Here is a tiny trained network, its code and every weight. The questions are about switching its units off for an input and a target symbol, where a switched-off unit gives its printed mean instead of its output.

import numpy as np


def w(rows, s, z=0):
    codes = np.array(rows[::2]) - 128.0
    scale = np.full(codes.shape[1], s)
    scale[-1] = z or s
    return codes * scale


def f(y):
    return np.maximum(y, 0)


def softmax(a):
    e = np.exp(a - a.max(-1, keepdims=True))
    return e / e.sum(-1, keepdims=True)


def log_softmax(a):
    a = a - a.max(-1, keepdims=True)
    return a - np.log(np.exp(a).sum(-1, keepdims=True))


def net(x, mask):
    ids = ['ΘΦΩαγδεζηλμξπστψ'.index(c) for c in x.split()]
    T = len(ids)
    res = E[ids] + P[:T]
    r = res
    for j in range(3):
        rows = slice(2 * j, 2 * j + 2)
        q, k, v = (r @ M[0][rows].T for M in (Q, K, V))
        z = softmax(np.where(np.tri(T) > 0, q @ k.T / 2**0.5, -1e9)) @ v
        o = O[0][rows]
        res = res + np.where(mask[j], z, o[:, -1]) @ o[:, :-1]
    y = f(res @ A[0][:, :-1].T + A[0][:, -1])
    res = res + np.where(mask[3:19], y, B[0][:, -1]) @ B[0][:, :-1]
    return log_softmax(res[-1] @ U[:, :-1].T + U[:, -1])


Q, K, V, O, A, B = {}, {}, {}, {}, {}, {}
E = w([
[150,236,142],'Θ',
[148,157,90],'Φ',
[171,129,106],'Ω',
[115,123,137],'α',
[210,73,100],'γ',
[121,100,193],'δ',
[87,93,127],'ε',
[78,169,92],'ζ',
[79,99,132],'η',
[186,62,114],'λ',
[250,85,215],'μ',
[129,89,104],'ξ',
[46,43,52],'π',
[90,149,157],'σ',
[85,134,8],'τ',
[162,48,242],'ψ',
],0.018)
P = w([
[73,126,140],'0',
[62,82,183],'1',
[59,97,216],'2',
[57,112,203],'3',
[47,138,237],'4',
[36,158,233],'5',
[47,164,246],'6',
[36,181,242],'7',
[25,184,255],'8',
],0.0021)
Q[0] = w([
[69,146,167],'H1',
[48,104,121],'H1',
[121,15,250],'H2',
[111,93,23],'H2',
[48,142,108],'H3',
[219,152,27],'H3',
],0.016)
K[0] = w([
[102,101,114],'H1',
[108,126,87],'H1',
[143,97,253],'H2',
[58,115,49],'H2',
[163,152,155],'H3',
[153,106,47],'H3',
],0.025)
V[0] = w([
[102,73,2],'H1',
[62,65,207],'H1',
[83,70,159],'H2',
[65,37,103],'H2',
[117,69,178],'H3',
[37,129,79],'H3',
],0.0091)
O[0] = w([
[120,65,2,86],'H1',
[77,108,161,37],'H1',
[150,94,186,173],'H2',
[136,31,130,194],'H2',
[169,83,186,177],'H3',
[84,88,70,9],'H3',
],0.0087,0.0014)
A[0] = w([
[21,160,101,149],'N1',
[20,114,181,69],'N2',
[204,134,137,118],'N3',
[24,138,187,100],'N4',
[64,204,129,188],'N5',
[98,168,211,83],'N6',
[255,177,95,62],'N7',
[130,57,168,40],'N8',
[112,218,136,2],'N9',
[127,57,101,140],'N10',
[66,129,112,90],'N11',
[130,69,154,108],'N12',
[117,130,183,222],'N13',
[172,188,165,118],'N14',
[120,123,28,108],'N15',
[66,58,178,114],'N16',
],0.0099,0.0051)
B[0] = w([
[176,35,118,193],'N1',
[128,39,82,158],'N2',
[68,96,88,228],'N3',
[66,91,57,165],'N4',
[101,96,249,222],'N5',
[181,207,106,220],'N6',
[27,188,56,254],'N7',
[155,66,130,196],'N8',
[143,83,4,191],'N9',
[138,186,84,246],'N10',
[101,90,134,152],'N11',
[156,98,106,207],'N12',
[76,168,188,237],'N13',
[118,36,140,249],'N14',
[163,201,219,222],'N15',
[163,152,160,205],'N16',
],0.015,0.0061)
U = w([
[88,133,2,3],'Θ',
[171,222,142,180],'Φ',
[117,112,158,108],'Ω',
[71,189,236,122],'α',
[62,181,84,190],'γ',
[114,101,162,56],'δ',
[109,46,109,22],'ε',
[134,96,192,113],'ζ',
[100,63,117,119],'η',
[117,101,108,148],'λ',
[73,234,205,140],'μ',
[139,124,109,150],'ξ',
[214,103,112,155],'π',
[33,84,140,223],'σ',
[190,203,152,149],'τ',
[133,84,200,68],'ψ',
],0.0071,0.0069)

Each question gives the input, a string of symbols that net reads in full, and the target symbol t.
The units are the heads (2 rows each of Q, K, V and O) and the neurons (one row each of A and B). Each row of codes is followed by its name. A weight is (code - 128) times the scale printed after its matrix; where a second scale follows, it is the last column's (O, A, B and U).
mask holds one flag per unit, heads first, then neurons. A switched-off unit (its flag False) gives its mean, the last column of its rows in O or B, instead of its output. The means were averaged over made-up inputs and are rounded, as every weight is.
A unit's drop is (log p(t) with every unit on - log p(t) with that unit switched off) / (log p(t) with every unit on - log p(t) with every unit switched off).
The circuit of an input: a set's keep is (log p(t) with only the set's units on - log p(t) with every unit switched off) / (log p(t) with every unit on - log p(t) with every unit switched off). Starting from the 12 units with the biggest drops (on a tie, the unit counted first), units are removed one at a time, each time the one whose removal leaves the highest keep (on an exact tie, the one counted first), for as long as the keep stays at least 0.8.
units of the circuit, in order: the units of the circuit, biggest drop first
most important unit: the unit with the biggest drop
k most important neurons: the k neurons with the biggest drops, biggest first
heads that matter: for each layer, one digit per head in row order, 1 if its drop is at least 0.15 and else 0, layers parted by /
drop when u is switched off: that unit's drop, to one decimal
input Φ τ γ ε Θ γ γ μ, target μ: units of the circuit, in order : [H1 N13]
input Θ ψ η γ ψ Θ, target σ: units of the circuit, in order : [N5 N9 N4 H1]
input γ μ η ε μ λ η, target α: units of the circuit, in order : [H3 N13]
input λ γ η σ γ μ α, target α: units of the circuit, in order : [H3 H2 N13 N5]
input π Φ α γ, target π: most important unit : H3
input ξ τ λ γ, target Φ: heads that matter : 101
input τ γ π ξ, target π: heads that matter : 010
input Θ γ Θ, target σ: units of the circuit, in order : [N5 N14 N9 H2]
input γ γ τ τ, target Φ: units of the circuit, in order : [N15 H1]
input Φ Φ λ Θ γ, target σ: units of the circuit, in order : [H1 N6 N3 N7]
input γ γ π λ, target π: heads that matter : 011
input γ γ Φ Φ γ γ, target Θ: 3 most important neurons : [N7 N5 N13]
input λ λ ζ Θ η ψ, target ψ: 2 most important neurons : [N13 N8]
input η π π Φ, target π: heads that matter : 010
input γ Φ γ δ μ, target μ: most important unit : N6
input δ γ η π ε, target π: heads that matter : 100
input γ Φ τ, target τ: heads that matter : 100
input α Φ γ, target Θ: heads that matter : 100
input Ω γ π γ η, target π: drop when H1 is switched off : 0.6
input γ τ π, target π: most important unit : H2
input Ω Φ π, target π: drop when N16 is switched off : 0.1
input τ γ Φ γ μ μ ζ Θ ψ, target ψ: drop when N10 is switched off : 0.1
